Below are the code and all the weights of a small trained network. Each question names an input and a target symbol and asks about switching units off, where a switched-off unit gives its printed mean instead of its output.

import numpy as np


def w(rows, s, z=0):
    codes = np.array(rows[::2]) - 128.0
    scale = np.full(codes.shape[1], s)
    scale[-1] = z or s
    return codes * scale


def f(y):
    return np.maximum(y, 0)


def softmax(a):
    e = np.exp(a - a.max(-1, keepdims=True))
    return e / e.sum(-1, keepdims=True)


def log_softmax(a):
    a = a - a.max(-1, keepdims=True)
    return a - np.log(np.exp(a).sum(-1, keepdims=True))


def net(x, mask):
    ids = ['ΓΠΣΩβεζηθλμξφ'.index(c) for c in x.split()]
    T = len(ids)
    res = E[ids] + P[:T]
    q, k, v = (res @ M[0].T for M in (Q, K, V))
    z = softmax(np.where(np.tri(T) > 0, q @ k.T / 4**0.5, -1e9)) @ v
    res = res + np.where(mask[0], z, O[0][:, -1]) @ O[0][:, :-1]
    y = f(res @ A[0][:, :-1].T + A[0][:, -1])
    res = res + np.where(mask[1:17], y, B[0][:, -1]) @ B[0][:, :-1]
    return log_softmax(res[-1] @ U[:, :-1].T + U[:, -1])


Q, K, V, O, A, B = {}, {}, {}, {}, {}, {}
E = w([
[212,70,167,164,178,140,198,166],'Γ',
[62,132,101,137,61,98,101,134],'Π',
[171,62,146,186,96,49,141,100],'Σ',
[65,120,189,137,118,124,146,159],'Ω',
[81,79,138,213,149,198,146,128],'β',
[164,152,135,146,194,111,91,194],'ε',
[194,203,182,112,150,189,125,173],'ζ',
[40,169,111,161,128,120,183,162],'η',
[122,133,76,122,124,178,156,179],'θ',
[140,90,124,82,189,44,33,160],'λ',
[5,117,149,134,78,157,139,28],'μ',
[84,207,137,63,104,110,166,81],'ξ',
[92,83,162,80,111,146,91,146],'φ',
],0.018)
P = w([
[178,37,117,66,44,121,213,254],'0',
[78,158,140,167,183,66,175,134],'1',
[56,173,131,151,190,69,166,138],'2',
[36,180,119,146,204,81,157,127],'3',
[39,177,107,125,228,86,154,135],'4',
[19,180,89,115,234,101,153,125],'5',
],0.0071)
Q[0] = w([
[61,154,112,138,220,220,53,81],'head 1',
[82,1,116,124,21,158,204,221],'head 1',
[122,161,153,113,180,160,154,232],'head 1',
[212,98,129,238,164,154,129,9],'head 1',
],0.014)
K[0] = w([
[61,145,112,139,173,188,58,133],'head 1',
[209,59,159,186,9,104,188,202],'head 1',
[133,72,115,74,132,143,191,185],'head 1',
[109,168,110,207,255,116,105,52],'head 1',
],0.019)
V[0] = w([
[80,102,152,181,141,163,192,85],'head 1',
[159,162,207,176,211,181,140,211],'head 1',
[159,73,233,66,98,181,75,71],'head 1',
[182,71,2,197,102,159,99,99],'head 1',
],0.014)
O[0] = w([
[109,120,174,148,146,163,119,207,124],'head 1',
[115,99,156,38,201,201,121,128,224],'head 1',
[83,116,7,192,184,143,103,132,2],'head 1',
[100,188,116,78,92,58,117,213,41],'head 1',
],0.012,0.0058)
A[0] = w([
[111,55,128,128,42,142,226,89,165],'neuron 1',
[177,183,119,76,81,93,159,52,130],'neuron 2',
[136,89,94,194,111,144,131,77,76],'neuron 3',
[109,89,42,123,128,136,80,168,2],'neuron 4',
[115,184,150,182,117,151,34,244,38],'neuron 5',
[227,241,97,139,154,195,129,150,187],'neuron 6',
[224,135,181,242,106,83,91,140,124],'neuron 7',
[63,125,80,43,59,130,213,52,55],'neuron 8',
[121,126,40,128,150,62,121,152,162],'neuron 9',
[114,167,153,17,135,159,144,74,100],'neuron 10',
[68,103,118,160,193,150,20,155,129],'neuron 11',
[115,122,94,78,51,50,167,178,145],'neuron 12',
[255,190,190,133,133,122,128,90,102],'neuron 13',
[59,149,121,109,94,103,210,102,145],'neuron 14',
[51,47,159,161,66,154,189,147,142],'neuron 15',
[157,41,124,135,108,51,180,118,148],'neuron 16',
],0.0089,0.0058)
B[0] = w([
[117,192,136,91,115,124,87,111,201],'neuron 1',
[100,149,91,104,163,97,204,194,207],'neuron 2',
[154,64,97,74,148,129,65,149,177],'neuron 3',
[131,130,80,193,94,85,195,179,144],'neuron 4',
[84,80,107,136,68,197,160,120,159],'neuron 5',
[79,126,179,148,108,54,66,78,157],'neuron 6',
[215,188,160,139,109,167,176,110,186],'neuron 7',
[199,142,114,110,104,215,173,123,187],'neuron 8',
[105,114,191,88,37,92,124,114,179],'neuron 9',
[182,150,54,233,77,99,85,159,253],'neuron 10',
[108,203,157,80,187,130,192,102,197],'neuron 11',
[117,66,178,183,247,155,117,114,214],'neuron 12',
[62,58,126,57,106,115,160,142,189],'neuron 13',
[166,84,165,99,106,134,82,117,195],'neuron 14',
[112,108,62,151,156,64,80,136,208],'neuron 15',
[57,171,121,143,103,139,141,105,184],'neuron 16',
],0.014,0.015)
U = w([
[229,19,114,144,156,73,122,199,246],'Γ',
[118,255,109,129,119,81,92,192,97],'Π',
[136,189,198,154,91,101,139,108,203],'Σ',
[187,149,110,148,54,142,115,156,13],'Ω',
[67,130,129,122,86,178,105,170,122],'β',
[108,85,60,140,135,5,191,112,121],'ε',
[174,94,139,47,65,165,137,92,199],'ζ',
[102,115,143,77,178,92,73,79,144],'η',
[159,111,77,158,138,140,171,102,5],'θ',
[130,98,90,184,59,123,166,129,9],'λ',
[103,147,100,185,77,126,2,72,219],'μ',
[118,29,154,152,70,126,85,111,21],'ξ',
[115,187,163,85,36,73,36,211,122],'φ',
],0.0045,0.0024)

Each question gives the input, a string of symbols that net reads in full, and the target symbol t.
The units are the heads (4 rows each of Q, K, V and O) and the neurons (one row each of A and B). Each row of codes is followed by its name. A weight is (code - 128) times the scale printed after its matrix; where a second scale follows, it is the last column's (O, A, B and U).
mask holds one flag per unit, heads first, then neurons. A switched-off unit (its flag False) gives its mean, the last column of its rows in O or B, instead of its output. The means were averaged over made-up inputs and are rounded, as every weight is.
A unit's drop is (log p(t) with every unit on - log p(t) with that unit switched off) / (log p(t) with every unit on - log p(t) with every unit switched off).
The circuit of an input: a set's keep is (log p(t) with only the set's units on - log p(t) with every unit switched off) / (log p(t) with every unit on - log p(t) with every unit switched off). Starting from the 12 units with the biggest drops (on a tie, the unit counted first), units are removed one at a time, each time the one whose removal leaves the highest keep (on an exact tie, the one counted first), for as long as the keep stays at least 0.8.
circuit, biggest first: the units of the circuit, biggest drop first
unit that matters most: the unit with the biggest drop
top k neurons: the k neurons with the biggest drops, biggest first
input Γ λ Π Σ Π φ, target Π: circuit, biggest first	[head 1; neuron 11; neuron 10]
input λ Π θ ε, target φ: circuit, biggest first	[head 1; neuron 12]
input β Π φ, target β: circuit, biggest first	[head 1; neuron 5]
input φ θ θ λ ζ, target ε: top 2 neurons	[neuron 13; neuron 2]
input Ω μ Π μ φ, target η: top 2 neurons	[neuron 11; neuron 10]
input Γ Π θ Σ, target Σ: unit that matters most	neuron 7
input μ η Π Σ φ, target λ: circuit, biggest first	[head 1; neuron 5]
input θ η θ, target Γ: circuit, biggest first	[head 1; neuron 12; neuron 16; neuron 11]
input Π η Π φ λ, target η: circuit, biggest first	[neuron 10; head 1]
input ξ ξ η ζ, target ζ: top 3 neurons	[neuron 13; neuron 7; neuron 12]
input Γ ξ Π η, target Π: top 2 neurons	[neuron 11; neuron 10]
input Π Ω ζ θ Σ, target Σ: circuit, biggest first	[neuron 7; head 1; neuron 10]
input μ Π Π, target λ: top 3 neurons	[neuron 5; neuron 7; neuron 4]
input Σ ξ η, target ξ: top neuron	[neuron 12]
input Π φ Π θ, target Σ: top 2 neurons	[neuron 7; neuron 12]
input η η λ η Π η, target φ: top 2 neurons	[neuron 12; neuron 1]
input ζ Π ζ φ θ, target θ: circuit, biggest first	[head 1; neuron 11; neuron 10]
input Π Γ β Π Ω, target Σ: circuit, biggest first	[head 1; neuron 7; neuron 10]
input θ Π μ, target μ: top 3 neurons	[neuron 15; neuron 2; neuron 1]
input φ ζ λ Γ ξ φ, target ε: top 2 neurons	[neuron 4; neuron 11]
input θ Π μ Π ε, target Σ: top neuron	[neuron 7]
input ξ β Π ζ θ, target μ: circuit, biggest first	[head 1; neuron 2; neuron 1]
input Γ Π Π θ Π, target Π: top 3 neurons	[neuron 11; neuron 10; neuron 12]
input φ θ φ Γ ξ η, target ε: circuit, biggest first	[head 1; neuron 4]
input μ Σ θ, target λ: circuit, biggest first	[head 1; neuron 5]
input η Γ μ ξ Π, target φ: top 2 neurons	[neuron 1; neuron 12]
